Below are the code and all the weights of a small trained network. Each question names an input and a class and asks about switching units off, where a switched-off unit gives its printed mean instead of its output.

import numpy as np


def w(rows, s, z=0):
    codes = np.array(rows[::2]) - 128.0
    scale = np.full(codes.shape[1], s)
    scale[-1] = z or s
    return codes * scale


def f(y):
    return y / 2 * (1 + np.tanh(0.7978845608 * (y + 0.044715 * y**3)))


def log_softmax(a):
    a = a - a.max(-1, keepdims=True)
    return a - np.log(np.exp(a).sum(-1, keepdims=True))


def net(x, mask):
    res = np.array(x, float).reshape(1, 5) / 4 @ E
    y = f(res @ A[0][:, :-1].T + A[0][:, -1])
    res = res + np.where(mask, y, B[0][:, -1]) @ B[0][:, :-1]
    return log_softmax(res[-1] @ U[:, :-1].T + U[:, -1])


A, B = {}, {}
E = w([
[49,22,144,154,90,102,73],'x0',
[140,121,122,120,134,123,126],'x1',
[43,138,3,78,162,176,103],'x2',
[122,143,127,114,126,101,113],'x3',
[98,130,125,222,205,69,156],'x4',
],0.014)
A[0] = w([
[176,83,191,131,63,88,86,155],'neuron 1',
[111,68,95,149,131,118,101,165],'neuron 2',
[184,178,150,61,112,122,213,32],'neuron 3',
[210,135,188,166,127,65,185,13],'neuron 4',
[98,103,156,175,178,77,156,24],'neuron 5',
[104,74,134,155,93,119,64,195],'neuron 6',
[168,85,91,183,62,131,137,127],'neuron 7',
[137,79,170,109,46,148,97,147],'neuron 8',
[133,97,150,135,79,154,115,132],'neuron 9',
[133,92,153,109,83,133,102,148],'neuron 10',
[171,111,97,140,171,86,195,171],'neuron 11',
[66,100,116,148,128,107,107,199],'neuron 12',
[128,108,85,255,177,39,157,122],'neuron 13',
[141,101,148,174,62,106,106,94],'neuron 14',
[90,187,89,165,219,138,123,113],'neuron 15',
[45,19,152,128,159,110,87,1],'neuron 16',
[97,92,78,90,162,192,57,17],'neuron 17',
[116,148,99,117,205,116,173,122],'neuron 18',
[134,154,134,52,86,146,103,187],'neuron 19',
[162,126,167,143,169,128,106,149],'neuron 20',
[130,108,116,216,175,64,120,17],'neuron 21',
[156,152,106,70,60,192,114,52],'neuron 22',
[188,223,145,89,144,163,198,154],'neuron 23',
[137,200,71,180,196,138,135,120],'neuron 24',
[202,145,176,113,106,159,96,63],'neuron 25',
[153,39,177,114,106,118,146,131],'neuron 26',
[170,199,152,101,117,141,138,88],'neuron 27',
[148,102,158,117,132,133,91,135],'neuron 28',
[148,170,111,85,77,187,104,38],'neuron 29',
[80,127,156,199,130,121,150,170],'neuron 30',
[145,78,161,111,110,132,84,134],'neuron 31',
[167,105,129,114,92,121,60,143],'neuron 32',
[124,126,120,95,151,101,145,145],'neuron 33',
[182,146,218,151,103,71,186,202],'neuron 34',
[95,125,174,136,18,134,111,139],'neuron 35',
[46,154,62,82,82,157,122,77],'neuron 36',
[84,105,53,95,119,148,107,189],'neuron 37',
[159,156,123,66,71,177,112,150],'neuron 38',
[60,104,50,91,126,175,109,187],'neuron 39',
[96,173,15,140,190,126,206,113],'neuron 40',
[139,176,142,92,187,151,200,175],'neuron 41',
[27,4,150,104,140,101,153,175],'neuron 42',
[117,100,90,161,195,139,116,103],'neuron 43',
],0.0096,0.0091)
B[0] = w([
[129,131,139,102,130,205,93,205],'neuron 1',
[136,111,98,150,110,144,139,183],'neuron 2',
[79,51,63,86,69,195,198,165],'neuron 3',
[210,129,176,223,207,38,97,184],'neuron 4',
[96,51,68,85,70,177,206,157],'neuron 5',
[104,134,130,126,125,185,113,209],'neuron 6',
[86,129,155,126,136,148,101,147],'neuron 7',
[93,157,179,69,132,183,116,196],'neuron 8',
[117,156,168,102,126,154,131,159],'neuron 9',
[112,172,134,98,132,159,133,171],'neuron 10',
[146,129,147,87,114,186,147,170],'neuron 11',
[104,107,135,125,89,148,129,200],'neuron 12',
[117,123,70,214,139,69,154,216],'neuron 13',
[127,138,121,100,116,169,113,162],'neuron 14',
[112,208,209,99,178,172,85,184],'neuron 15',
[229,108,109,207,200,3,160,188],'neuron 16',
[58,54,36,135,52,157,194,186],'neuron 17',
[112,186,193,115,153,172,61,166],'neuron 18',
[113,123,117,152,83,144,165,205],'neuron 19',
[89,87,130,151,114,119,160,154],'neuron 20',
[78,31,20,101,59,169,175,164],'neuron 21',
[197,140,106,233,173,58,124,184],'neuron 22',
[160,76,46,223,100,76,182,213],'neuron 23',
[116,159,188,71,146,149,80,182],'neuron 24',
[121,118,130,73,105,154,123,159],'neuron 25',
[121,144,145,100,124,156,102,178],'neuron 26',
[140,86,121,148,85,113,186,162],'neuron 27',
[98,137,92,116,147,152,106,146],'neuron 28',
[215,179,164,227,200,66,125,169],'neuron 29',
[174,160,134,138,166,101,117,181],'neuron 30',
[92,176,148,96,151,160,109,166],'neuron 31',
[101,148,144,105,114,151,100,164],'neuron 32',
[113,162,177,121,118,156,130,139],'neuron 33',
[110,68,47,148,71,97,187,232],'neuron 34',
[103,178,133,110,154,176,92,183],'neuron 35',
[131,76,111,168,79,116,172,208],'neuron 36',
[172,127,119,153,162,66,121,231],'neuron 37',
[131,78,26,145,122,81,166,202],'neuron 38',
[184,114,94,186,169,91,128,252],'neuron 39',
[121,177,151,89,151,159,103,209],'neuron 40',
[159,155,167,124,164,89,93,189],'neuron 41',
[99,107,83,121,104,129,164,234],'neuron 42',
[128,197,177,126,162,102,94,160],'neuron 43',
],0.007,0.016)
U = w([
[105,88,85,122,6,143,200,237],'0',
[194,144,125,174,213,12,148,1],'1',
[112,227,222,31,164,209,48,238],'2',
],0.012,0.00093)

Each question gives the input, the list of numbers given to net, and the class t.
The units are the neurons (one row each of A and B). Each row of codes is followed by its name. A weight is (code - 128) times the scale printed after its matrix; where a second scale follows, it is the last column's (A, B and U).
mask holds one flag per neuron, in row order. A switched-off neuron (its flag False) gives its mean, the last column of its row in B, instead of its output. The means were averaged over made-up inputs and are rounded, as every weight is.
A unit's drop is (log p(t) with every unit on - log p(t) with that unit switched off) / (log p(t) with every unit on - log p(t) with every unit switched off).
unit that matters most: the unit with the biggest drop
top k neurons: the k neurons with the biggest drops, biggest first
drop of u: that unit's drop, to one decimal
input [7,5,-2,4,8], class 0: top neuron	(neuron 21)
input [-5,-8,-4,4,0], class 0: top 2 neurons	(neuron 3; neuron 34)
input [4,4,2,2,1], class 1: top 2 neurons	(neuron 16; neuron 34)
input [0,-6,8,-5,-1], class 1: top 3 neurons	(neuron 39; neuron 37; neuron 34)
input [-3,7,4,-8,-7], class 1: top 2 neurons	(neuron 29; neuron 22)
input [3,2,-1,5,7], class 0: top 2 neurons	(neuron 21; neuron 5)
input [7,-8,2,-6,3], class 1: top 2 neurons	(neuron 16; neuron 30)
input [1,2,-8,3,5], class 0: top 2 neurons	(neuron 34; neuron 21)
input [-8,3,-8,7,-1], class 0: top 2 neurons	(neuron 3; neuron 34)
input [-1,0,1,-6,-5], class 1: top 3 neurons	(neuron 22; neuron 29; neuron 34)
input [-3,-1,1,-2,-3], class 1: top 2 neurons	(neuron 17; neuron 34)
input [-5,4,8,-4,0], class 1: top 3 neurons	(neuron 39; neuron 23; neuron 37)
input [2,8,-7,3,1], class 0: top 2 neurons	(neuron 34; neuron 15)
input [1,6,-7,-6,6], class 0: unit that matters most	neuron 21
input [1,2,-6,1,3], class 0: top 2 neurons	(neuron 34; neuron 16)
input [-7,7,-6,1,-2], class 0: drop of neuron 3	0.8
input [1,-7,0,1,5], class 0: drop of neuron 5	0.3
input [-4,5,5,-1,3], class 2: drop of neuron 8	0.0
input [0,7,6,0,2], class 2: drop of neuron 15	0.1
